Below is a small trained network, with its code and all its weights. Each question gives an input and a target symbol and asks what happens when units are switched off, that is, made to give their printed mean instead of their output.

import numpy as np


def w(rows, s, z=0):
    codes = np.array(rows[::2]) - 128.0
    scale = np.full(codes.shape[1], s)
    scale[-1] = z or s
    return codes * scale


def norm(h):
    return h / np.sqrt((h * h).mean(-1, keepdims=True) + 1e-5)


def f(y):
    return y / 2 * (1 + np.tanh(0.7978845608 * (y + 0.044715 * y**3)))


def softmax(a):
    e = np.exp(a - a.max(-1, keepdims=True))
    return e / e.sum(-1, keepdims=True)


def log_softmax(a):
    a = a - a.max(-1, keepdims=True)
    return a - np.log(np.exp(a).sum(-1, keepdims=True))


def net(x, mask):
    ids = ['αβγεημξπστψω'.index(c) for c in x.split()]
    T = len(ids)
    res = E[ids] + P[:T]
    r = norm(res)
    for j in range(2):
        rows = slice(2 * j, 2 * j + 2)
        q, k, v = (r @ M[0][rows].T for M in (Q, K, V))
        z = softmax(np.where(np.tri(T) > 0, q @ k.T / 2**0.5, -1e9)) @ v
        o = O[0][rows]
        res = res + np.where(mask[j], z, o[:, -1]) @ o[:, :-1]
    y = f(norm(res) @ A[0][:, :-1].T + A[0][:, -1])
    res = res + np.where(mask[2:14], y, B[0][:, -1]) @ B[0][:, :-1]
    return log_softmax(norm(res)[-1] @ U[:, :-1].T + U[:, -1])


Q, K, V, O, A, B = {}, {}, {}, {}, {}, {}
E = w([
[106,155,163,104],'α',
[182,211,83,99],'β',
[65,178,177,110],'γ',
[1,197,204,122],'ε',
[5,145,177,114],'η',
[88,207,159,127],'μ',
[131,218,139,88],'ξ',
[155,252,96,118],'π',
[122,195,82,183],'σ',
[234,88,83,129],'τ',
[138,154,91,143],'ψ',
[189,167,3,225],'ω',
],0.0098)
P = w([
[146,100,140,135],'0',
[74,141,5,54],'1',
[102,136,116,192],'2',
[79,120,40,66],'3',
[110,147,106,191],'4',
[113,101,67,68],'5',
[102,148,109,191],'6',
[96,126,87,70],'7',
[105,156,104,192],'8',
[80,142,85,69],'9',
[116,153,101,183],'10',
[124,131,72,81],'11',
[116,153,108,181],'12',
[135,110,128,64],'13',
],0.019)
Q[0] = w([
[166,59,63,130],'h1',
[144,22,164,14],'h1',
[100,90,111,35],'h2',
[135,254,174,241],'h2',
],0.0093)
K[0] = w([
[85,143,140,138],'h1',
[68,111,6,144],'h1',
[91,144,102,132],'h2',
[184,119,236,122],'h2',
],0.017)
V[0] = w([
[121,102,210,147],'h1',
[25,87,123,200],'h1',
[141,76,106,57],'h2',
[93,95,6,211],'h2',
],0.015)
O[0] = w([
[105,10,196,113,56],'h1',
[31,155,165,115,143],'h1',
[1,85,10,27,63],'h2',
[48,254,151,90,252],'h2',
],0.0097,0.0036)
A[0] = w([
[138,101,135,230,253],'n1',
[77,102,172,136,121],'n2',
[132,62,148,123,133],'n3',
[162,66,141,119,175],'n4',
[142,189,156,70,170],'n5',
[140,63,107,6,150],'n6',
[194,115,224,96,165],'n7',
[95,165,29,51,140],'n8',
[161,136,95,42,178],'n9',
[97,181,141,40,169],'n10',
[138,140,167,156,136],'n11',
[159,100,49,151,164],'n12',
],0.015,0.0064)
B[0] = w([
[151,171,129,61,192],'n1',
[130,136,91,5,138],'n2',
[112,190,171,127,144],'n3',
[72,135,148,135,152],'n4',
[99,127,141,192,197],'n5',
[114,159,101,148,136],'n6',
[89,143,105,173,150],'n7',
[51,52,145,169,248],'n8',
[77,140,84,138,173],'n9',
[139,59,56,238,232],'n10',
[140,192,99,144,139],'n11',
[40,113,127,73,150],'n12',
],0.012,0.014)
U = w([
[120,153,7,20,97],'α',
[88,203,179,72,193],'β',
[61,182,124,10,185],'γ',
[100,67,115,64,100],'ε',
[207,57,66,134,126],'η',
[78,142,76,221,124],'μ',
[2,114,31,104,93],'ξ',
[107,93,181,113,112],'π',
[110,225,130,159,54],'σ',
[217,211,77,123,252],'τ',
[132,236,157,181,63],'ψ',
[185,112,200,197,147],'ω',
],0.01,0.003)

Each question gives the input, a string of symbols that net reads in full, and the target symbol t.
The units are the heads (2 rows each of Q, K, V and O) and the neurons (one row each of A and B). Each row of codes is followed by its name. A weight is (code - 128) times the scale printed after its matrix; where a second scale follows, it is the last column's (O, A, B and U).
mask holds one flag per unit, heads first, then neurons. A switched-off unit (its flag False) gives its mean, the last column of its rows in O or B, instead of its output. The means were averaged over made-up inputs and are rounded, as every weight is.
A unit's drop is (log p(t) with every unit on - log p(t) with that unit switched off) / (log p(t) with every unit on - log p(t) with every unit switched off).
The circuit of an input: a set's keep is (log p(t) with only the set's units on - log p(t) with every unit switched off) / (log p(t) with every unit on - log p(t) with every unit switched off). Starting from the 12 units with the biggest drops (on a tie, the unit counted first), units are removed one at a time, each time the one whose removal leaves the highest keep (on an exact tie, the one counted first), for as long as the keep stays at least 0.8.
units of the circuit, in order: the units of the circuit, biggest drop first
unit that matters most: the unit with the biggest drop
k most important neurons: the k neurons with the biggest drops, biggest first
which heads matter: for each layer, one digit per head in row order, 1 if its drop is at least 0.15 and else 0, layers parted by /
drop when u is switched off: that unit's drop, to one decimal
input ξ π π σ β β ε ξ μ ε ξ η η, target η: unit that matters most -> h2
input ε ε σ ξ γ ψ τ μ τ, target β: 2 most important neurons -> (n10; n1)
input β γ ω ξ μ, target α: 2 most important neurons -> (n12; n10)
input ε π β σ π π α η ξ π ξ, target β: 2 most important neurons -> (n10; n1)
input ε γ η μ ψ π τ, target β: units of the circuit, in order -> (n10; h1; n1; n8)
input η ξ ξ π α, target γ: which heads matter -> 00
input μ μ ψ η β, target ω: units of the circuit, in order -> (h2; n10)
input μ ω ψ η μ π μ η π, target ω: units of the circuit, in order -> (h2; n10)
input σ ω α μ π π π β τ, target ψ: units of the circuit, in order -> (h2; n8)
input ξ π α β ψ ε ω π ξ ψ σ, target η: units of the circuit, in order -> (h2; h1)
input σ π σ, target ψ: which heads matter -> 01
input μ β τ ψ η ξ π ψ ψ, target ω: which heads matter -> 11
input σ ξ γ, target ψ: which heads matter -> 01
input μ α π σ ψ σ ε, target ω: most important neuron -> (n8)
input η η σ α η ψ ψ β μ τ ψ ε π, target γ: 2 most important neurons -> (n2; n10)
input β ε ε, target α: 3 most important neurons -> (n12; n8; n10)
input ε β ω γ ξ π σ η ψ, target β: 4 most important neurons -> (n10; n1; n8; n2)
input ε α ψ μ μ μ π σ α ψ σ μ σ, target β: drop when n1 is switched off -> 0.4
input μ ε π π ψ σ π μ β π μ ε γ, target ω: drop when h1 is switched off -> 0.2
input η σ γ ε τ, target γ: most important neuron -> (n2)
input μ α ξ γ π ξ γ ξ γ β μ μ μ, target ω: drop when h2 is switched off -> 1.8
input π μ ε, target τ: 2 most important neurons -> (n8; n1)
